What can hang from each mark:
M: G J R
J: V
V: J
X: A
A: T U X
D: F X
E: C N
N: M R S
Q: C D F
G: R
R: E Q
Y: A P T U
C: E Q R
T: U V Y
S: N
F: A Q R
P: J
U: A T X

Known rows, with every way that one mark hangs from another:
{T {V J} {Y {A X} P U}}: [-192 -215   73  -78  230 -357  -29  -54 -447   24  434  231  318  468
  -22 -194 -312   46  382  148   20  319 -373  275 -206 -141   98   98
  223  174  394  123 -536  428 -329  -88  329   83  123 -124  -31 -117
 -380  -80   51  -35 -142  222  -89  544  144  364 -119 -132 -466  -73
  303 -254]
{E {C {Q D} R} N}: [ -48   11 -166   84 -178 -205   39  -93  -30 -489 -306  291 -381  -81
 -147  -46  123   30  -13   75 -199   55 -121 -138   76  142 -437 -114
 -275   80 -193  212  377  195  -14   33  -52 -150 -214  -40 -240 -461
 -214  -79  123   49  256  181  377  255    2   32  -88  227  -10   93
  197  224]
{E {C {Q F}} {N R}}: [  16  -19 -163  225 -218 -100  125  -60   63 -394 -209  291 -236 -151
 -208  143   22   10 -140  -46   45  214 -150 -120  170   -4 -346 -178
 -149  235 -188  202  406  178  -11   18  -59 -201 -151 -122 -299 -249
 -390 -104  112  180    1   79  241  124   23 -112 -100  168  -33   15
  171  310]
{X {A T U}}: [-162  -47 -266  -62  122 -218   34  125  -38  139    3   49  288  223
 -251  -80   68  147  -12  -96   40   59   93  235 -104  -30  340  125
 -100  -50 -262   92  -99  -25   23 -335  131  135  148 -106  -14  274
 -429  170   48 -167  175    1  -87  179   48 -175   32 -122 -127 -205
   84 -169]
{E C {N {M {R Q}} S}}: [-168  150 -260  325   12 -276  327  228 -208  -75  148  363  -81  150
 -411  114   -8  154  -59  125  -19   84   14   99  -88 -272 -309 -106
 -210  442 -115  220   50 -138  -70 -131 -154 -234    4  100   33 -200
 -480  450  272  383  145 -118  430  -29   73  165 -333  165  172  138
  378  272]
{S {N {M G {R Q}}}}: [-239  190 -251  297   29 -529  114  -68 -163  -97   74  196  -31   87
 -393  -17  195 -154 -113  -24  150   49  -57  299   -3    3   26   68
 -312  541 -271  -58  -57 -206  -36 -250  169 -273 -202  235  294 -230
 -360  173  -57  -13  186  -22   71 -155    1  204 -290  190   45  353
  339  252]
{Y A {P J} T {U X}}: [ -64 -412  203  -88 -177  124 -355   21 -530 -170  544  390   19  457
  108   -4 -405  118  428  -29   57  460 -240  -39 -397   60 -507  -37
   95  438  109  -26 -451  582  -71  -29  417   78  227 -377  201  101
 -143 -259  237  320 -403  115   46  452  149   82   59    7 -154  -31
  693 -181]
{C {E {N R}} {Q F}}: [ -21   34   -4  310 -327 -197   41 -195   40 -402 -288  207 -350 -155
  -19   77   47    5  -31  -60   31  189 -171 -172  216  133 -345 -179
 -286  235  -52   18  328  207   44 -111 -127 -121 -227  -39 -249 -229
 -353 -120  126  105 -106   38  128  152 -285 -175 -126  147  -52   34
  177  305]
{G {R {E N} {Q C D F}}}: [ 453 -197 -428  460 -378 -630  372 -227 -124 -614  295  238  283  -86
 -282   71  149  213 -144  -13  -58  149 -317   37  191 -170 -120  -21
 -338  387  131 -246  506   51 -222  -40  252   35  -54  -69 -402 -275
   13    9  364  205   93 -144 -133  241 -125  131 -442  -59  -90  240
  271  105]
{U A {T Y} X}: [ 227   46   45  -34   66 -148   66  -20 -195    7  163  158   19  178
  227   49  182  161  530  -99    8  279 -337 -167  150  -81   31  -52
 -217   47   49  408 -161 -178  -74  -26 -167 -177 -225   27   -6 -335
 -263 -319  -67   -7  399  277  163  -38  341 -194  421 -461  -97  -21
  340   50]
{X {A {T U V Y}}}: [ 201   -2 -251  148   68 -556  311  196 -260  424 -190  363  639  149
  -42 -111  417  -49  -12 -207  109   -8   74  367   71 -227  457  184
 -155 -199  162  184  -53   44 -176 -297  -35  208  -73  338   89 -177
 -666  -12 -182  -98  287  285  133  104   48   97   -5 -454 -256  -26
  168  -91]
{M G {J V} {R E Q}}: [ -48  305 -245  289 -358 -694   46  -22 -244 -283  198 -102   55  129
 -454  -30  227  -44  118   17 -102  222 -323  298   90    9  218  296
 -584  509 -275  -85  -35 -127 -328 -392   -1 -225 -409  168 -122 -508
 -276  182  167  109  316  346   74   44  -56  250 -277   64  134  404
   63  381]
{C {Q {D F}}}: [ 249  -29  160   59   20 -290   35 -183  -80 -274  -60   49 -220   25
  198  145  152 -112 -107   82  -22   97  -30   14    4   50  -54 -215
 -244   79   -5 -143  125  119  -57  -87   48   51 -290  -10 -251 -329
   19 -343   38  -33  -15  153  -16 -120  -53   41    6  116  -83  174
  164   50]
{N {M G R}}: [-130  291 -178  302   57 -236  135    3 -132  137   49   63 -170  -23
 -251  102  158  -42  -32   -3 -145  113 -201  320  102  -14   37    9
 -191  317 -152  -37  -58 -135 -142 -193   68 -126  -37  171  227 -108
 -333  201   24  201   68  140  -33 -144   59  127 -227  223  -27  247
  150  155]
{D {F A Q}}: [-270 -233   37  -97  255  -11   30  143  -41   68  269  121   99  243
    1  129  -52   50   77  118  -17  229 -220   73  -80  142 -151 -241
 -249 -109   42 -211  244   45 -157  281  -81 -215 -227   33 -180 -136
  -42  -99   84 -156 -230  207  222 -101 -125  190   54  198  -24  165
  -70  -86]
{Y {U T {X A}}}: [   0  -76   74 -113    6  145  -43   77 -260  -66   39   66   40  250
  232   36  -31   94  270   73  -13  173 -278 -171   -7  -35   43   -2
 -162  193   -8  189 -324   79   78   22   73    1  236 -250    5   47
 -139  -88  140  202  -11  360   66  135  106  -52  230 -216  -82  -59
  399   17]
{C {R E Q}}: [ -56 -183 -265  136 -212 -441 -106  -74    7 -313  139   87   85  140
 -176 -228   86  105  227  237  -40   -7 -120 -126   72  -12  -66   11
 -248  177   54 -103  120   19 -115 -236  -31   54  -84  -28 -113 -179
 -130  260    7  -72  171   19  270  178 -216  102 -138  -81  281  142
  114  111]
{F {A T} R}: [-424 -171 -250   23  141  -67  -72  302  -51  221  223  155  242  317
 -203  -29  -52  252   -7   28 -178   50  -48  201  -68  211 -153 -123
 -176 -276  -89    6  229   25 -191   23    0   58  -17  -41   -5   89
 -380  319   61 -220 -133   46  194  -50  -45 -152   43  110   35   24
  -18 -252]
{T {U A} {Y P}}: [ 182 -186   -3  -45   87 -289   71   -7 -112  101  234  401  341  208
   19 -184   69   70  280  -55  -33  240 -170  106   48 -118  110  -95
 -106    7  279  174 -169   90  -52 -127  126 -122 -178  149   91 -419
 -280 -253 -262   16  253  233   35  151  107   68  110 -315 -132   71
  366 -113]
{R E {Q C}}: [ 261 -226 -227  177 -274 -461   45 -103   59 -410  314   -4  305  -32
 -161 -128  -25  188   17   46  157   94 -135    5   77 -157   52   33
 -169  155   89  -53  188  -80 -133 -127  108  -69  -22   -9 -190 -151
   34  141  133   56   75 -132   55  174  -64  129 -164 -120  127  175
   87   -4]
{G {R {E C} {Q {D F}}}}: [  62 -264 -380  282  -70 -491  211  -73 -165 -556  301  143   76  -13
 -194   10  271   -6  -52  262  -95   31  -49   57    5 -327  -59   -9
 -289  270   67 -273  259   71 -389  -97   94  195  -62 -221 -370 -264
  -24  100  183   91   47   32    5   43  -29  141 -373 -101    9  310
  226  134]
{U A {T V {Y P}} X}: [ 372  -86  137  -23   99 -387   79   20 -307  115  206  264  129  330
  267  -64  272  120  589   13  -46  481 -361  -49  166 -132   70  -64
 -214  -12  198  337 -289   43 -203 -119  -72  -68 -103  -19    6 -513
 -400 -341 -113   13  280  391   92   44  281   59  391 -619 -236   61
  392  -70]
{R {E {N S}} {Q C}}: [ 265 -149 -218  233 -330 -531  214   22  -42 -351  314  167  291   46
 -296    7  -92  333   -1   65   91  117 -114  -26  -16 -201  -95  -39
 -275  334  148  -18  251  -72 -121  -74  -21  -68  -11   31 -214 -320
  -49  296  294  184   86 -272  183  148 -148  205 -342  -79  178  116
  246  128]
{G {R E {Q C}}}: [  62 -276 -454  343 -309 -432  157 -190   81 -395  347  -15  209  -36
 -278 -107  167  193   46   74  -17    2 -196   58  123 -147   29   55
 -224  203  145 -105  218   52 -270  -86  168  183   28  -64 -239  -63
  -34  252  220  173  105 -107   13  195 -182  100 -294 -104  132  246
   94   76]
{D {F A {Q C}}}: [ -65 -255  -40   20  151 -151  132   42   40  -57  360  123  138  149
  -24  132 -111  194   26   22   15  262 -265  162  -54  102 -117 -332
 -237 -163   92 -150  397   18 -231  345   38 -280 -187   75 -232 -160
  -20 -152  234  -32 -254  189  172    7  -74  291   44  241 -102  235
  -56 -153]
{S {N {M J} R}}: [-294  169 -245  100   41 -301   50  119 -193  -51   -5  113 -127  108
 -225  -39  -63  -49 -211   15  254   -7   18  128   47   67   31 -148
 -142  249   84  222 -160   -1 -190 -248   87  -81   -1  156  329  -13
 -515   58  -36  205   55  -94  112 -136   28  105 -200  207    4  268
  201  234]
{Y {A {U X}} {T {V J}}}: [-148  -59  123 -140  100 -185  -64    7 -391 -109  331  201  205  437
 -139  122   13  -28  373 -190  119  421 -152   75 -121  100  -66  241
   27   21  335  205 -499  298 -217 -181  251  173   99 -150    1 -195
 -392 -207  150  -54 -157   53   38  417  168  236  326 -291 -209 -191
  554 -115]
{M {R {E N} {Q F}}}: [  85  -15 -156  300 -297 -523  228  -96 -182 -321  159  290  203    7
 -276   39  135   49   38   92  -31  316 -280    8   42  -41 -130   -2
 -370  480 -211 -197  279 -122   28 -183  -19 -305 -218   53 -144 -331
 -129  139  133  -62  201  -20  110  160 -134   55 -232  -91   80  138
  194  319]
{G {R {E N}}}: [-242 -151 -318  166 -232 -127  164  -31  -61 -200   63  101   57  -68
 -251   31  232   62   80  148 -200   62 -219  -41   54   61 -133  112
 -252  263   53  -96  215   96 -205   34  -53  131   38  -92 -173 -193
  -37  314   97   56  208  -27   55  195 -262  -21 -317 -139   30  109
   69  263]
{C {R {E {N S}} Q}}: [ -47 -104 -251  186 -267 -510   61   47  -93 -258  139  257   75  218
 -305  -91   19  255  207  258 -109   16  -97 -159  -29  -56 -210  -54
 -357  352  116  -69  179   24  -99 -179 -164   52  -73    9 -129 -349
 -219  413  164   62  177 -118  393  146 -305  175 -323  -36  325   95
  278  237]
{S {N {R {Q F}}}}: [  73  -79 -162  240  -70 -440   64 -122   -8 -261   50  257  130  108
 -172  -52  -51  -78 -186  -70  371   45   39  -39   50  -69  -16 -112
  -97  338    6 -100  109   -3   28 -138  153 -106 -120   -7   70  -28
 -273 -129  -27  -44  -72 -179   24  -74  -65   29 -119   27   39   94
  270  103]
{C {Q {F A}}}: [  15  -68  132   54  -28  -61  -58   54   16 -157   32  117 -115   43
  -75   86  -67   95   15    7  -57  129 -223  -42  204  161 -287 -148
 -270  -87  -43   67  237  131   26   93  130  -79 -175  -85 -266 -163
 -120 -157   80  -72 -279  130   93   18  -46    5   95  129   57   99
  -79  -14]
{U {T {V J} {Y P}} {X A}}: [  94  -78   46  -52  295 -229  284  235 -323    6   64  170  289  330
  222  -22  120   -1  409   39   57  419 -317  -19  116  -81  198  -29
 -229   20  223  283 -438  126 -125   -2  -56   61  192 -196  -79 -317
 -435 -226   41   33  172  503   55  230  263  226  320 -485 -310   13
  515   70]
{T {U A X} {V J} {Y P}}: [ 107  -11  111  -49  178 -429  307   -9 -252  170  215  364  512  327
  104  -85  165  -32  378 -158   20  515 -218  103  154  -78  204  -41
 -118 -102  513  277 -459  113 -171  -95  -18  -53 -112  178   67 -725
 -477 -340 -202  -13  327  436   65  293  243  261  360 -510 -276   44
  494   44]
{D {F A {R Q}} X}: [-363 -239  -96   61  336 -312   75   55 -243 -139  437  316  405  458
   -4  221  105    1  187   95 -139   88  -95  145 -276  156  -99  -94
 -298  143   -8 -135  315   60 -343  175 -170   13 -281  127 -354 -330
 -108  141  133  -36 -215  270  254 -354 -208   62  -46  127   16  274
  269   -9]
{Q C D {F A}}: [ 492  -17   22  201   10 -294  172   40  -96 -241  253  190  149  -46
  -48   69 -250  273 -164 -122  -41  137 -242  137  188  -57 -149 -193
 -153 -158  203  -63  344  -17 -152  186  334 -115   42  -60 -148 -119
   61 -249  315  117 -358   -6 -182   64  165  212  -29  105 -194  140
   -7 -320]
{A {T {V J} {Y P}} U X}: [-174  -37 -289    9  319 -694  132  -75 -149  241  221  197  379  486
 -280 -330   40   82  255  -54  187  321 -150  437 -153 -116  567   83
   95 -171   49  139 -433  158 -277 -426  120  164  -94  -25  -88  -54
 -665  111  -23 -438  297   41 -127  466  237   66   -4 -290 -542 -271
   74 -282]
{U {A X} {T V {Y P}}}: [ 244  -49   14   -2  144 -476   -7 -120 -272  155  254  243  133  378
  194 -259  203  183  566  101    5  384 -376  159   70 -248  255  111
  -97  -13  147  260 -266  101 -272 -183    5  -23 -137    8 -114 -283
 -408 -143  -74   -7  270  254   41  152  278   -8  168 -463 -362  -51
  185 -246]
{R {E C} {Q {D X} F}}: [ 361 -129 -151  185  -58 -468  132   50 -233 -615  268  251  312   40
 -131  -57   56   22  -74    1  132  141 -127  -52  -12 -267 -102  168
 -166  268  -34  -70  226   12 -148  -91   95   56  -63  -77 -391 -338
  126 -103   88   96  -52  -17 -154    2  109   69 -345  -34  -64  166
  238   36]
{X {A {T U}}}: [ -31  -27 -188    6    5 -108  103  140 -108  262 -103  258  421  124
  -89  -96  173   54 -118 -149   35  -25  146  246  -49  -50  271  125
 -174 -100  -34   49  -96   28   91 -224   66  152   54   80   74   99
 -388  119  -98  -10  183  119   29   98    0 -137  -18 -149  -89  -86
  210  -75]
{D {X {A T}}}: [-139   32 -104   -7  177  -23  101  157 -176  111  -35   78  329  170
  -67   62  139   63   28 -117  -39  -21  112  221 -224   82  191  261
 -155   58 -259   83  -18   24   12 -100  -90  285  127    5  -91  128
 -191  152  -19   87  122  116 -142 -106  -18 -212 -148    2 -194  -60
  150  -20]
{Y {A T} P {U X}}: [-125 -339  103 -122   -9   13 -305   35 -380   55  396  273  124  400
  -98  -19 -270  197  245   65 -156  279 -183   89 -299  108 -218 -120
   23  215  -23   31 -440  340   34 -198  348   83  161 -349  191  126
 -299   -8    3  -44 -126   74 -116  276   66  -38  -33 -121 -200  -45
  414 -236]
{U A {T V} X}: [ 259  117  200  -44  -45 -186   50  -47 -238  151   78   77   29  226
  293   32  323  113  425  -64  -36  399 -184  -85  198  -58   49  105
 -215  -92  128  298 -225  -84 -148  -81 -142  -31  -49   28  -45 -390
 -267 -214  -23   93  209  296  108  -48  240  -63  460 -445  -83  -27
  248   -2]
{G {R E Q}}: [-153 -255 -382  229 -207 -293   54  -91   -9 -261  256  -11  172   55
 -250 -104  226   49  100  169  -53  -39 -147  -33   97 -104   -9  146
 -237  249   99 -171   62   78 -197 -150   47  254   -3 -102 -193  -37
  -57  304   69   51  129  -87   65   90 -235   -5 -289 -149  205  170
   80  148]
{U A {T {Y P}} X}: [ 242 -142   94  -85  128 -144  -22   11 -210  -37  286  250   20  289
  208  -46   86  187  585   16  -61  413 -398 -153   84  -50  -36 -169
 -229  107   57  327 -279   -9  -25  -54  -31 -171 -126 -151   16 -343
 -258 -327  -97   10  322  304   71   45  312 -121  363 -470 -158   36
  454  -40]
{F {A X} {Q D} {R {E N}}}: [-527 -284 -388  -38   64 -356  -20  133 -162 -165  408  323  446  364
 -147 -126 -110  254  -35  145  -76  378 -676   -9   -1  174 -288   -9
 -304   56  107 -227  364  169 -230  226 -108 -223 -196   57 -205 -184
 -166  272  265 -221   65   -9  396  236 -200  -38 -219  146  -29  122
  -57 -202]
{N {M {G {R {Q D}}} J}}: [ -41  205 -536  342  -47 -475  209  -77 -372 -195  231  -25  -30   52
 -425  116  275  -33 -143  -24 -173  -94 -206  368  223 -122  105  128
 -389  428  -25 -124  -19   68 -334 -327  210  137 -161  149  -48  -92
 -349   98  187  372  124   28 -107 -253   83  165 -522  300  -50  429
  249  247]

Rows:
[ 350   -9 -217  286 -297 -618  220   10  -80 -353  117  264  -23   32
 -178  -93  -99  414   -8  138 -173   89 -207  -42   50  -58 -208 -212
 -297  152  317  -45  307   45 -223  -51   73   85   91   18  -62 -421
  -77  167  338  236   86 -109  117  266 -156  303 -343   69   68  157
  259    2] | {Q {C {R {E {N S}}}} D}
[ 651   38  -20  251 -105 -341  220 -123  -38 -282  117  104   63 -105
   49   59 -107  169 -251 -166   40  114 -127   91  141 -151   -5 -198
  -10  -24  129 -107  269  -10  -55   22  323  -46   25   -2 -129  -68
   82 -368  248  162 -186  -46 -314   94  161  157  -78  112 -216  104
  106 -192] | {Q C D F}
[  95   29 -144   74  -20 -357  200  148 -205  410 -188  267  540  164
  -37 -110  364  -18 -114 -157   49   48  186  350   40 -125  376  233
 -163 -218  103   65 -106   87  -83 -281   31  249   76  210   66  -67
 -528  111 -117   -5  139  211   58   96  -33   46    9 -291 -164  -59
  144 -109] | {X {A {T U V}}}
[  -2   -3  -41  196 -201 -511  238  -92 -192 -560  -61  309 -254 -148
 -119   90  260  -50  -78  228 -161  374 -231   39  -45   20 -287 -162
 -497  329 -259  -67  360   21 -160  -84  -66 -266 -311  -41 -273 -699
 -116  -52  141  -33  267  224  208  171  -34   99 -197   50  -65  284
  222  381] | {M {R {E {C {Q {D F}}} N}}}
[ 493  -97 -333  462 -180 -471  321 -286  -46 -398  266  124  127  -24
 -152   55  111  156 -191 -132  -39   -4 -158  130  188 -214  -13 -112
 -145  167  136 -204  311   87 -157  -33  354  152  -42  -40 -278    6
  -27 -205  357  263  -85  -91 -232   59   23  123 -256  103 -121  200
  209  -78] | {G {R {Q C D F}}}
[  25   56 -115   54  -82 -168   35  -59 -119  274  -46  345  268  130
  -48  -39  241    7  -11 -261   58   84   26   93  -37   41  165  -37
 -120 -126   20   93 -229    6  100 -211  -50   68 -213  143  175 -112
 -349   20 -129 -167  298   76  104   43   88 -202  143 -286  -96  -75
  209   14] | {A {T {U X}}}
[ -85  366 -320  295   -8 -364  145  189 -242  166  155    3 -185  100
 -378  138  -81  146 -136    8  -38    5 -125  297  169 -157  110 -126
 -227  347  167   67 -190   44 -338 -355   27  146   42  155  234  -30
 -611  229  153  537 -142  -29    3 -362   75  195 -435  371   82  274
  208  236] | {N {M G J} R S}
[   0    9 -265  322   27 -285  183  153 -126   18  177  274   97  271
 -263  172 -154  152  -79   92  156   -5    3  -26   41 -222 -156 -130
 -139  488  295  105  -18  -17 -157 -222 -209   43   79   61   22  -35
 -539  451  190  489    3 -281  380 -223 -136   29 -357  108  211   38
  429  125] | {E {N M {R Q} S}}
[-304  257 -475  265  -43 -181  173    1 -253   27  108  -90 -210  -29
 -413  152  289   -4  -40   -2 -270  -73 -197  370  183    4   96   65
 -283  287  -81    5  -22   91 -344 -203  154  149  -54  135   34  -16
 -395  178  120  351   66  153 -121 -162   40  143 -426  307  -64  389
   89  342] | {N {M {G R} J}}
[ 220   84   22  324   -2 -542  174 -325 -161 -490  -13  248 -251    7
  229   -3  163   91  158  -13 -193   17  -22  128 -171   93  -51 -210
 -267   19  136 -152  320  110 -333    9  -21  131 -176  156 -246 -433
   54 -223  267  182 -124  279 -132   44 -203  214 -202  211 -318  291
  299    8] | {Q {C E R} {D F X}}
[-479 -256 -181  -58  368  -88  203  144 -128  -18  211  164  393  441
  194  235  223  -45    9   42  -93  236 -177   90 -291  169    5 -132
 -201  159 -116 -203  296  195 -159  232 -185   63  -90  180 -275  -82
 -175 -121  112   79  -85  458  137 -193 -302   63  -55  315  -66  251
  315   76] | {D {F Q R} {X A}}
[ 578  -12  -55  383 -248 -529  162 -224  -68 -579  131  117   30 -123
   36  -64  -67  162 -154 -158  120   69  -62   27  171 -227 -102 -129
 -172   74   98 -196  307  -24  -18 -129  227 -115 -109    7 -252  -94
   31 -294  326  109 -233 -123 -212  173    4  119 -178   84 -153  160
  203 -117] | {R {Q {C E} D F}}
[-188    3 -176  157  132 -189   10  102   -2  -14  -26  171  -63  119
 -111  -40  -91  -58 -199   39  319  -35   70    5   48    0  -50 -124
   -3  240  205  151 -108  -27 -142 -133   68    4  134   33  305   36
 -413  150  -93  168  -17 -162  119 -105  -65   33 -149   87   35  135
  262   24] | {S {N M R}}
[ -11 -165 -234  154  -14 -479  282  292 -238 -375  260  354  101  160
 -100  146   32  204 -178  285 -192  212  -53  -16 -159 -227 -299 -308
 -253  225  122 -183  419   57 -375   44  -78   22   17 -106 -250 -500
 -162  156  291   83  -98   32  176   25  -77  215 -334   63   45  250
  388  112] | {Q {D {F {R {E C {N S}}}}}}
[ -23  -41  197  -73  -12  -72   10   24 -458    8  226  404  343  333
   20  105  118 -118  262 -249  106  344 -100   90  -63   78 -135  235
  -47  -23  564  167 -490  359 -144  -63  186  193    4   31   93 -372
 -353 -262    5  109 -145  175  150  341  121  267  279 -317 -170  -72
  682  -23] | {Y A {T {U X} {V J}}}
[ 446 -209 -308  420 -319 -608  124 -155   85 -438  333  122  294  -31
 -195  -57 -112  217  -83   -2  236  200 -235   -9  222 -245   46 -138
 -143  273  215 -132  296   -8 -205 -213  168  -19   25  -82 -199  -57
 -212   41  194  221 -109 -148  -25  113  -73   83 -213  -61   98  162
  168   -1] | {N {R E {Q C F}}}
[ 172 -192  -42   95   51 -466   30   52 -338  247  111  255  297  347
  -37  -87   85   29  247   18   -9  244 -193  167  -80 -100  162 -131
    9  -17  109  101 -306  235 -177 -273   88  137  -10  -35  169 -219
 -500  -80 -108 -164   83  246  -25  216  102  182    3 -423 -381   11
  220 -171] | {A {T V {Y P {U X}}}}
[   3   50 -180  358   61 -377  147  -62 -310 -389   32  345   88  137
  -24   88   13  -54  -20  -59  156   31  -83  -27   -5  -34 -196  125
 -255  501  233   47   67   31 -222 -195 -285   34  -72  162 -154 -251
 -301  228  145  441   40 -118  155 -194 -224 -111 -450  124 -136  118
  501  114] | {C {E {N M {R {Q {D X}}}}}}
[ 173  -33  -40  -47    8 -368   18  -16 -104  153    3  104   12  297
   65 -189  287   18  251  -19  156  212  -91   63   39  -73  312   96
  -65 -179   84  219 -216    2 -241 -241   92   46  -43   46 -115 -182
 -281  -61    5 -156   52  169   44   77   84   83  261 -297 -132 -169
  115 -176] | {A {U {T V}}}
[ 212  -59 -184   -1  177 -534  211  156 -227  135  -57  184  297  279
   77 -129  339   19  320  -53  168  149 -201  116  104 -233  464  162
 -149  -78   89  354 -156  -13 -275 -244   35   56   23   93 -111 -162
 -522 -139   27 -114  205  342  121  138  147  135  241 -502 -224 -114
  219 -133] | {X {A {U {T V Y}}}}
[ 157    0 -280  261  -69 -370  246  109 -156 -290  100  357   82   64
 -295   49 -174  144 -202   13  104   39   12  -49    3 -321 -234  -64
 -148  352  150   55  144   49 -129  -75 -128  -27   23  -79  -82 -210
 -323  181  276  369   28 -256  298 -102   87   59 -354   90   72  -14
  367   80] | {E C {N {R {Q D}} S}}
